Below is a small trained network, with its code and all its weights. Each question gives an input and a target symbol and asks what happens when units are switched off, that is, made to give their printed mean instead of their output.

import numpy as np


def w(rows, s, z=0):
    codes = np.array(rows[::2]) - 128.0
    scale = np.full(codes.shape[1], s)
    scale[-1] = z or s
    return codes * scale


def f(y):
    return y / 2 * (1 + np.tanh(0.7978845608 * (y + 0.044715 * y**3)))


def softmax(a):
    e = np.exp(a - a.max(-1, keepdims=True))
    return e / e.sum(-1, keepdims=True)


def log_softmax(a):
    a = a - a.max(-1, keepdims=True)
    return a - np.log(np.exp(a).sum(-1, keepdims=True))


def net(x, mask):
    ids = ['αβδεζηθμξπτφψω'.index(c) for c in x.split()]
    T = len(ids)
    res = E[ids] + P[:T]
    u = 0
    for l in range(2):
        r = res
        for j in range(2):
            rows = slice(2 * j, 2 * j + 2)
            q, k, v = (r @ M[l][rows].T for M in (Q, K, V))
            z = softmax(np.where(np.tri(T) > 0, q @ k.T / 2**0.5, -1e9)) @ v
            o = O[l][rows]
            res = res + np.where(mask[u + j], z, o[:, -1]) @ o[:, :-1]
        u += 2
        y = f(res @ A[l][:, :-1].T + A[l][:, -1])
        res = res + np.where(mask[u : u + 12], y, B[l][:, -1]) @ B[l][:, :-1]
        u += 12
    return log_softmax(res[-1] @ U[:, :-1].T + U[:, -1])


Q, K, V, O, A, B = {}, {}, {}, {}, {}, {}
E = w([
[94,95,3],'α',
[85,73,136],'β',
[155,144,73],'δ',
[171,56,91],'ε',
[69,93,38],'ζ',
[144,75,130],'η',
[161,96,84],'θ',
[180,88,202],'μ',
[81,40,134],'ξ',
[72,85,84],'π',
[221,71,105],'τ',
[80,73,134],'φ',
[85,104,165],'ψ',
[117,28,38],'ω',
],0.022)
P = w([
[52,244,119],'0',
[181,64,62],'1',
[167,72,89],'2',
[165,73,107],'3',
[176,72,109],'4',
[185,76,132],'5',
[184,75,138],'6',
[188,68,118],'7',
[186,71,130],'8',
[201,75,161],'9',
[203,78,182],'10',
[207,70,149],'11',
],0.011)
Q[0] = w([
[129,250,118],'L0H1',
[182,143,126],'L0H1',
[124,123,79],'L0H2',
[87,156,166],'L0H2',
],0.021)
K[0] = w([
[140,6,133],'L0H1',
[147,129,104],'L0H1',
[123,153,93],'L0H2',
[118,171,115],'L0H2',
],0.019)
V[0] = w([
[207,147,88],'L0H1',
[216,149,161],'L0H1',
[180,93,155],'L0H2',
[71,253,83],'L0H2',
],0.014)
O[0] = w([
[201,6,203,95],'L0H1',
[233,136,187,72],'L0H1',
[72,145,99,164],'L0H2',
[76,103,196,6],'L0H2',
],0.013,0.021)
A[0] = w([
[155,127,116,72],'L0N1',
[109,175,255,149],'L0N2',
[147,126,81,34],'L0N3',
[64,139,69,12],'L0N4',
[105,61,105,189],'L0N5',
[63,51,65,207],'L0N6',
[96,126,128,254],'L0N7',
[164,179,171,190],'L0N8',
[55,89,237,33],'L0N9',
[133,51,120,140],'L0N10',
[49,28,137,226],'L0N11',
[94,144,115,193],'L0N12',
],0.014,0.0058)
B[0] = w([
[50,86,183,140],'L0N1',
[128,255,37,131],'L0N2',
[99,143,189,191],'L0N3',
[81,141,146,248],'L0N4',
[155,124,112,168],'L0N5',
[152,141,168,252],'L0N6',
[174,144,102,160],'L0N7',
[185,107,25,130],'L0N8',
[56,58,195,134],'L0N9',
[140,140,94,149],'L0N10',
[135,166,127,158],'L0N11',
[119,162,81,181],'L0N12',
],0.0099,0.038)
Q[1] = w([
[181,212,113],'L1H1',
[158,94,128],'L1H1',
[87,132,254],'L1H2',
[208,120,176],'L1H2',
],0.0093)
K[1] = w([
[116,198,90],'L1H1',
[226,68,16],'L1H1',
[253,124,20],'L1H2',
[92,230,82],'L1H2',
],0.0065)
V[1] = w([
[25,61,165],'L1H1',
[108,193,250],'L1H1',
[59,95,175],'L1H2',
[93,134,72],'L1H2',
],0.011)
O[1] = w([
[254,38,145,197],'L1H1',
[170,71,19,254],'L1H1',
[120,4,147,166],'L1H2',
[11,72,15,200],'L1H2',
],0.0073,0.024)
A[1] = w([
[179,13,128,189],'L1N1',
[173,218,118,209],'L1N2',
[207,48,211,31],'L1N3',
[68,106,202,157],'L1N4',
[5,84,179,135],'L1N5',
[131,190,162,10],'L1N6',
[136,127,47,175],'L1N7',
[154,123,87,166],'L1N8',
[98,174,99,78],'L1N9',
[156,102,245,173],'L1N10',
[135,254,206,78],'L1N11',
[136,121,207,144],'L1N12',
],0.0086,0.014)
B[1] = w([
[71,220,203,210],'L1N1',
[38,62,248,183],'L1N2',
[218,182,13,140],'L1N3',
[220,107,45,140],'L1N4',
[227,153,114,158],'L1N5',
[205,46,48,136],'L1N6',
[140,128,193,254],'L1N7',
[62,98,182,194],'L1N8',
[253,115,104,166],'L1N9',
[231,88,51,135],'L1N10',
[225,64,144,164],'L1N11',
[83,233,96,132],'L1N12',
],0.0063,0.036)
U = w([
[213,81,72,2],'α',
[92,77,115,156],'β',
[156,120,97,179],'δ',
[77,137,232,138],'ε',
[168,9,119,68],'ζ',
[61,167,154,160],'η',
[115,120,153,208],'θ',
[188,211,93,192],'μ',
[142,210,46,54],'ξ',
[84,34,193,191],'π',
[175,77,178,42],'τ',
[79,76,123,76],'φ',
[164,88,36,115],'ψ',
[95,254,110,172],'ω',
],0.0087,0.0059)

Each question gives the input, a string of symbols that net reads in full, and the target symbol t.
The units are the heads (2 rows each of Q, K, V and O) and the neurons (one row each of A and B). Each row of codes is followed by its name. A weight is (code - 128) times the scale printed after its matrix; where a second scale follows, it is the last column's (O, A, B and U).
mask holds one flag per unit, layer by layer, with each layer's heads first. A switched-off unit (its flag False) gives its mean, the last column of its rows in O or B, instead of its output. The means were averaged over made-up inputs and are rounded, as every weight is.
A unit's drop is (log p(t) with every unit on - log p(t) with that unit switched off) / (log p(t) with every unit on - log p(t) with every unit switched off).
The circuit of an input: a set's keep is (log p(t) with only the set's units on - log p(t) with every unit switched off) / (log p(t) with every unit on - log p(t) with every unit switched off). Starting from the 12 units with the biggest drops (on a tie, the unit counted first), units are removed one at a time, each time the one whose removal leaves the highest keep (on an exact tie, the one counted first), for as long as the keep stays at least 0.8.
units of the circuit, in order: the units of the circuit, biggest drop first
unit that matters most: the unit with the biggest drop
top k neurons: the k neurons with the biggest drops, biggest first
top k neurons in layer l: the k neurons of layer l with the biggest drops, biggest first
which heads matter: for each layer, one digit per head in row order, 1 if its drop is at least 0.15 and else 0, layers parted by /
input ζ μ μ, target ζ: top 3 neurons in layer 0 : (L0N9 L0N11 L0N6)
input β φ ξ ψ ψ τ μ ψ, target β: top 2 neurons : (L0N9 L0N4)
input ω β ω β, target ω: which heads matter : 00 / 10
input ε β δ ω β ζ δ, target ε: units of the circuit, in order : (L0H1 L1H1)
input ε ζ ε, target ε: which heads matter : 10 / 11
input π ψ φ ω, target π: units of the circuit, in order : (L0H2 L0N9 L1N1 L1H2)
input τ ψ ε η ω ε β ψ ψ ζ ζ, target τ: units of the circuit, in order : (L0H1 L1H2)
input α θ φ ξ ω ω η ψ ξ π, target α: units of the circuit, in order : (L0H2 L1H1)
input μ ω φ ω π μ ω ω ψ η β, target μ: which heads matter : 11 / 10
input μ ψ ω, target μ: which heads matter : 11 / 10
input τ τ φ α α τ, target τ: which heads matter : 10 / 11
input β ξ θ, target β: which heads matter : 11 / 11
input ψ θ τ ω ω α π, target ψ: units of the circuit, in order : (L0H2 L0H1 L1H1)
input τ ε π ψ η τ η μ, target τ: top 2 neurons in layer 0 : (L0N4 L0N12)
input φ ψ ψ δ, target π: units of the circuit, in order : (L0H2 L1H2)
input ε ψ ψ α β α, target ε: which heads matter : 10 / 01
input ε π ω ψ ψ ζ ξ β μ π φ, target ε: top 3 neurons in layer 0 : (L0N4 L0N3 L0N12)
input α ψ π, target α: which heads matter : 11 / 10
input ξ ψ ζ ζ ω π τ θ π ψ, target ξ: which heads matter : 10 / 01
input ξ ψ ζ μ, target ξ: unit that matters most : L0H1
input ψ π ψ ψ π, target ψ: unit that matters most : L0N2
input ψ ω ω ψ ω δ, target π: top 2 neurons in layer 0 : (L0N9 L0N4)
input ω ε ω β μ ψ θ, target ω: unit that matters most : L1H1
input ε θ τ τ ε β, target ε: which heads matter : 10 / 11
input α β ξ, target α: top 2 neurons : (L1N3 L0N9)
input τ ω ψ ψ ε, target τ: top 3 neurons : (L0N4 L0N10 L1N11)
input ψ ω ξ, target ψ: top 4 neurons in layer 0 : (L0N2 L0N3 L0N9 L0N4)
input π ζ ω ψ ψ ψ ω ψ ε ψ ω, target π: units of the circuit, in order : (L0N9 L0H2 L1N1 L1H2)
input μ ω α, target μ: top 3 neurons in layer 1 : (L1N11 L1N5 L1N9)
input ψ η μ η, target ψ: top 2 neurons in layer 1 : (L1N2 L1N1)
